[-24 -61  57 -61  -7 -23  46  38  14  11 -41 -60 -48  21 -41  27  63 -68
  23  29  11  21   4  11 -74 -55 -13 -22  13 -14  21 -77  -3 -42]	6
[  0 -44  41   7  19 -16  -5  17 -25  12  24 -33   5   9  -9 -52  52 -48
  41  19 -13 -27 -41  12  -1 -30  -5 -21 -11  20  -2 -41  -9 -21]	0
[-13 -34 -26 -23  39  -7  -4  27  48   7  -8 -44 -35 -18 -48 -35 -23 -30
   8  40 -12 -44  18  25  25  -1 -35 -26  20 -21 -13  -3 -37 -12]	2
[-32   3  -3 -10 -22  43  17  22  24  -4  12   3  18  11 -18   9  22 -36
 -28  -6  29 -17   2  22  12 -30   6 -39  13   5  45  34  -6   7]	3
[-48 -15  17 -21 -11  20   4  38  24  -2  -6  24 -16   3 -49  26  12 -35
 -35  -6  24   4   6  47  18 -14   0 -27  18  -6  84  21 -30   7]	4
[  9 -15 -45 -19  39   2  21  -4  52   5  -6 -71 -45 -23 -39 -84 -38 -21
   4  51 -39 -52   9  48   8 -30 -35 -38  26 -18 -45   7  -9 -21]	2
[-53 -29  12 -25 -29  27 -12  34  -2 -12   2  29   1  -3 -47   6  12 -60
  -6  -1  16  -2  22  51  10 -34  19 -41  12  -8  65  29 -22   9]	2
[ 17 -39   2 -26  24 -12   3 -37 -33  15   1 -82  23 -16 -14 -53 -16  43
  51  69 -23  -2   9 -15 -31  -8  -4  20  10  17 -45 -43   2 -37]	0
[ 21 -51   4 -37  24  20  24 -34  19  33  -6 -70 -16 -10 -29 -13  -8  10
  51  51  -1  16  -5 -16 -34   4 -12  49  18  10  10 -72   3 -54]	8
[-32  -7  10 -30 -30  19  12  33  27  -1   0  32  -4   1 -23  31  30 -49
 -22  -5  18  -9  -7  30   5 -23  15 -27  24 -13  63  34 -11  17]	6
[ -7 -19  -8 -36  21  -5  19   7   7  15   0   4 -15  -5 -15  16 -29 -13
  20  33 -26 -24 -11  -6 -40 -72  -5  -3 -20  50 -25  15  -7 -11]	1
[  6 -16   0 -33  14 -20  38   3  -9  15  -9  27 -11 -10  15  11  -6 -16
  24  34 -25 -10 -33 -22 -45 -66 -11   6 -16  49 -34 -11  19  -1]	6
[ -36  -15  -28  -34    3  -51   10   39  -17  -15    2   43  -73   -8
  -18  -11    8 -100  -11   37   13  -61   25    5   61  -43  -12  -80
   25   32    3   27  -16  -29]	0
[ 17 -58  43   8  26 -53  23  18   2  25  33 -30  -5   6 -11 -42  43 -66
  45  -1 -11 -18 -45  21   9 -10 -45  -7 -18  11  -1 -58  -8   6]	6
[-14  -4  -5 -28  14   1 -15  27 -18  16  -3  26  -3 -14  -1  29  -3  -2
  25  30 -32 -24 -30 -19 -35 -69  12  15 -19  52   6 -12  10  -5]	1
[  0 -56  23 -10  52  -3  21 -23  -5  23   4 -69 -21 -16 -27 -32 -22 -25
  44  47 -24  -2  -1  -4 -10  -4 -20  27  22  19  -9 -58 -12 -49]	4
[-40 -15 -30 -40  -2 -45  38  45   4  -5 -11  48 -76  -7 -30  16  12 -99
 -37  10   8 -36  33  30  75 -31 -11 -82   3  28  22  24  25 -14]	6
[-30   6 -30 -30  -4 -65  12  31 -39 -12 -14  17 -56  -8 -29  -5  11 -55
  -8  38  19 -50  45  17  22 -39 -24 -82  16  30  -3  -5  16 -15]	5
[-18 -27   5  10  20  17  40  -5  63  40 -14  28 -55 -20 -29  34 -68 -21
 -26   7 -24  21  42  12 -17 -23  16 -26  33 -18  18  39 -29 -31]	2
[-34 -18 -19 -35  -8 -56  18  50   3 -12  -3  46 -75  -7 -25   1  26 -81
 -35  28  17 -45  26  44  53 -49 -16 -62   7  11  36  21  -1 -13]	8
[-43  -9   1 -11 -27  19  12  39   5 -37   2   3  23  16 -33   3  19 -37
 -19   0  36  -5 -13  26   6 -31   9 -43  24   5  43  36 -14  12]	7
[ -31  -50   70  -42   15  -12   45   21   12   -6  -42  -73  -58   18
  -51   26   64 -106   49   15    5   21   11   -8  -67  -71  -16  -11
   -4  -15    6  -94   -5  -40]	2
[-15 -29  56 -23  13 -28  15  32   5   0 -31 -38 -30  19 -43  25  44 -45
  29   4  -5  25  -1   3 -38 -29 -30   2 -15 -15   6 -73 -16  -3]	2
[-24 -14  13 -31  13  -3   5  37  15  17  -1  10  -6  -6  -8  48  10 -25
  15  28 -19 -36 -19 -28 -42 -55  14  14   2  27  20  -5 -10   3]	1
[ -7 -29   2  -1  11  -8  31  -9  34  44   3  29 -32  -6 -31  30 -69   5
 -36  20 -16  26  40  16   9 -27  15 -28  24  -2   9  47 -26 -38]	0
[ 11 -60  35  29   5 -53   3  14   9  24  30  -4  -5   1   2 -42  19 -40
  11 -13  -7  -1 -22  38  15 -15 -29  20 -22   0  27 -53  -5   0]	8
[-34  -7   8 -19 -18  41  -3  31   3  -8 -15  11   9  14 -10  12  42 -34
 -36  -5  30   0  13  18 -12   1  21 -16  21  -9  51  18  -1   8]	8
[  9 -14 -18   1  26 -13  50  -3  45  44  -8  43 -46  -5  -9  48 -72  -3
 -54   6  -4  17  30   2  15 -10  -3 -33  28  -8 -18  39 -12 -26]	6
[ -49  -44  -24  -26   12  -18   30   38    5  -25  -14   23  -50   10
  -31   -3   13 -114   -9   25   26  -40   24    8   43  -48  -17  -64
    9   29   27  -14    9  -25]	7
[ -21  -32  -17  -30   11  -45   24   39    3   -1   -5   13  -81   -5
  -22   -3   28 -110  -14   31   23  -46   35   20   49  -52  -28  -55
    3   17   15   -8    4  -35]	8
[-16   8  -5 -16   3   3  16  31  -5  14  -6  13  10   8   6  17   7  -2
 -12  26 -20 -14 -26 -15 -11 -55  -7   6  -7  48   1 -22  32   3]	3
[-45  -2  20   0 -53  -5   0  34  16 -32  -2  21  30  13 -30  21  41 -12
 -12   5  44 -14 -15  17  -2 -13  -5 -24  33   3  76  22 -32  34]	7
[  8 -43  33  22  22 -40  -8   8 -39  19  31 -38   2   9  -4 -49  14 -25
  31   4  -8 -12 -36  25 -14 -24 -10  -1   0  12  -1 -69   5 -13]	5
[  1 -15  -4 -23  29   5  21  -2   6  21 -10   5 -10  -8  13   4  -8 -13
   9  35 -12 -19 -20 -39 -39 -77 -13  14 -13  44 -19  -1   1  -4]	0
[-20 -42  46 -49   2 -16  37  35  19   9 -46 -48 -47  23 -48  31  61 -55
  22  22  13  33   4   2 -66 -46 -23  -2  -4  -3  24 -88   5 -44]	8
[  7  21 -17 -14  12  46   8  14  13  38 -16  12  11  11  11  42 -24  41
 -13  38 -15  -2 -35 -41 -30 -45  -8  26   7  52 -15 -16  16 -16]	3
[ -36  -19  -15  -26   -6  -43   -4   45  -23  -15    2   32  -57   -2
  -10  -12   37 -114  -12   28   22  -71   47    6   68  -38  -14  -79
    1   32   11   33  -12  -14]	0
[-38 -13 -14 -23  -8 -33  -5  49   3 -12 -13  32 -69  -2 -38  10  12 -87
 -12  27   2 -56  31  23  76 -29 -18 -64  -1  29  11  17 -11 -15]	2
[ -4 -31   9 -18   2 -28   7  30  22  33 -11  12 -21 -10 -10  24   0   8
  -6  32 -14   1 -17   3 -11 -52 -16  36 -24  36  26 -22   8 -10]	8
[ 26 -28 -13 -13  50   6  13 -43 -22  35   6 -79  -7  -5 -23 -30 -42  24
  27  52  -7   1   2  -4 -27 -16 -11  16  33   7 -31 -64  18 -44]	5
[  6 -43  25  15  -8 -50   5  15  -9  18  18   6   6   7  10 -32  20 -13
  10   8 -19 -24 -40  25  17 -12 -10  -5 -10  18  -7 -50  10  -4]	6
[ 27 -41  40  28  -3 -38   2  12  -4  24  27 -20  -1  13  10 -32  30 -46
  17 -10  -5   2 -28  22   9 -17 -30  25 -20  11   8 -55   4  -7]	8
[-16 -45 -16 -20  31  -6  -8  18  58  22   7 -47 -21  -1 -44 -19 -13 -32
  -3  37 -14 -65  29  28  21   2 -17 -18  21 -17  10  -7 -32 -19]	1
[-11  -9   8 -19  37 -10  24  19 -24  18 -14   2  -8  -9  -8  11   8   1
  -1  43 -17 -17 -22  -9 -26 -69 -20   2 -19  49  -7 -32  21  -2]	4
[ -4 -46  51 -56   9 -12  32  26 -12  13 -15 -30 -19  33 -36  21  49 -71
  48  18   5  31   5 -14 -65 -41 -19 -17 -14   1   3 -66 -12 -26]	0
[-25  -8 -28 -43  -9 -51  16  55 -10  -5 -11  36 -80 -10 -15   2  22 -96
 -22  37   0 -58  19  28  57 -57 -20 -76  10  32   4  25  14 -19]	6
[ -38  -38  -14  -48   -7  -43   25   51  -18  -14    4   30  -65   -5
  -18    2   29 -101   -7   19   24  -46    9   20   54  -25    0  -77
   12   29   22   15   -1  -24]	6
[ -3 -38   2 -18  39  30  20 -20  14  25  -2 -81   7   0 -13 -21 -23   1
  13  44 -17   5  -1 -15 -21 -15 -11  42  38   7  -5 -60   9 -34]	3
[-42 -30   7 -18   3  36  28  24  22 -24  -7 -19  -4  12 -35  -3  30 -65
 -16   5  42  -9   8  19 -15 -29   1 -49  26  -4  52  36 -25   3]	7
[-23 -19 -20 -31  -1 -36   2  31  -7   9   3  31 -62   2 -29   8  -1 -74
 -10  30   8 -46  43  32  34 -39  -7 -57  10   6  27  -2   4 -22]	5
[-34 -15 -11 -24 -17 -29  17  47  18   4   6  52 -42  -3 -21  16  26 -96
 -10  20  14 -57  23   5  46 -54  -5 -68   0  20  34  25  -7 -11]	0
[ 10 -16 -11   4   8 -17  36  -4  34  41 -12  35 -44 -18   6  26 -58   3
 -30   0 -16  27  25   5 -15 -13   0 -18  24  -6  -2  28  -9 -24]	6
[-46   9  -4  -4   7 -48   4  63   8 -10 -14  39 -64 -17 -33  18  30 -86
 -21  12  -2 -51  20  16  74 -22 -28 -55  -2  28  36   9  -4  -8]	4
[-10 -35  -7  11   0 -10  38  -9  60  45 -13  58 -48 -11 -16  39 -78  24
 -67   2 -10  42  36  36  -1 -31  19  -4  18 -13  34  24  -8 -40]	8
[ 10 -15  -7  19  33   7  45  -3  41  46   6  13 -31 -13 -31  27 -78   4
 -35  -3 -16  32  34  17   3 -13   7 -37  22 -27  -9  34 -16 -24]	2
[  6 -18 -24   3  49  -1   6   6  39  21  11 -27 -20 -14 -37 -43 -36 -14
  -7  46 -15 -48   2  36  35 -14 -41 -23  25 -13 -15  -4 -27 -20]	4
[-10  -8  -9  -2  18 -23 -10  12  -7  22   1  35  -4 -14  -1  14 -38   7
   6  28 -19 -13 -22  -4 -25 -72  -8  20  -5  33   0 -15   6   2]	5
[-13 -22 -11   1  22 -28  10  17  58   7 -14 -50 -43 -14 -45 -42 -17 -13
  -5  43 -25 -54   5  32  28 -12 -34 -30  24  -8 -21  -6 -26 -16]	2
[ -2 -23  -8  37  15 -15  49 -11  64  21  -3  -6 -48 -24 -18   9 -60   0
 -35  13  -4  10  25  16   4 -52  -2 -32  19  -4  12  55 -21 -40]	7
[  9 -12 -21  14  28  14  39 -31  39  50 -17   5 -41   1 -19  19 -91  10
 -45  19 -14  24  57  25 -41 -56  14 -35  30 -31 -28   4   8 -57]	5
[  4 -40  16 -24  29  15  20 -31  -2  26   4 -66   1 -14 -16 -28  -5  -7
  56  33 -36  -2   0  -9 -76 -11  11  23  28   8   3 -54   4 -28]	1
[ 11 -35  33  29  14 -48  -9  -9 -12  18  25  -3  10  -2   4 -32  19 -24
  43  13  -9 -26 -25 -15  22 -15 -30   9 -20  34 -11 -38 -20  -5]	0
[ 36 -30  -1 -19  33  27  10 -51 -23  32  10 -90   4  -3  -3 -39 -31  20
  47  45 -13   6   0 -15 -58  -1   3  39  32   4 -26 -55  14 -39]	5
[-25 -26  40 -35  -4 -24  24  42  33  -2 -23 -66 -21  24 -57  34  41 -34
  19  19  26  20   5   6 -29 -40 -36 -14  10 -22  17 -66 -30 -34]	3
[-38 -16 -23 -17  10 -62  -2  44 -30  -5   2  17 -65  -8 -40 -13  -2 -63
 -17  30   9 -47  27  40  56 -39 -15 -79  10  35   9  12   2 -26]	5
[-12 -21 -40   3  37  23   4   6  83  21   3 -33 -16   2 -41 -39 -41  -9
 -21  37  -6 -48   3  32  41  -3 -36 -27  39 -16 -10  -5 -33 -33]	3
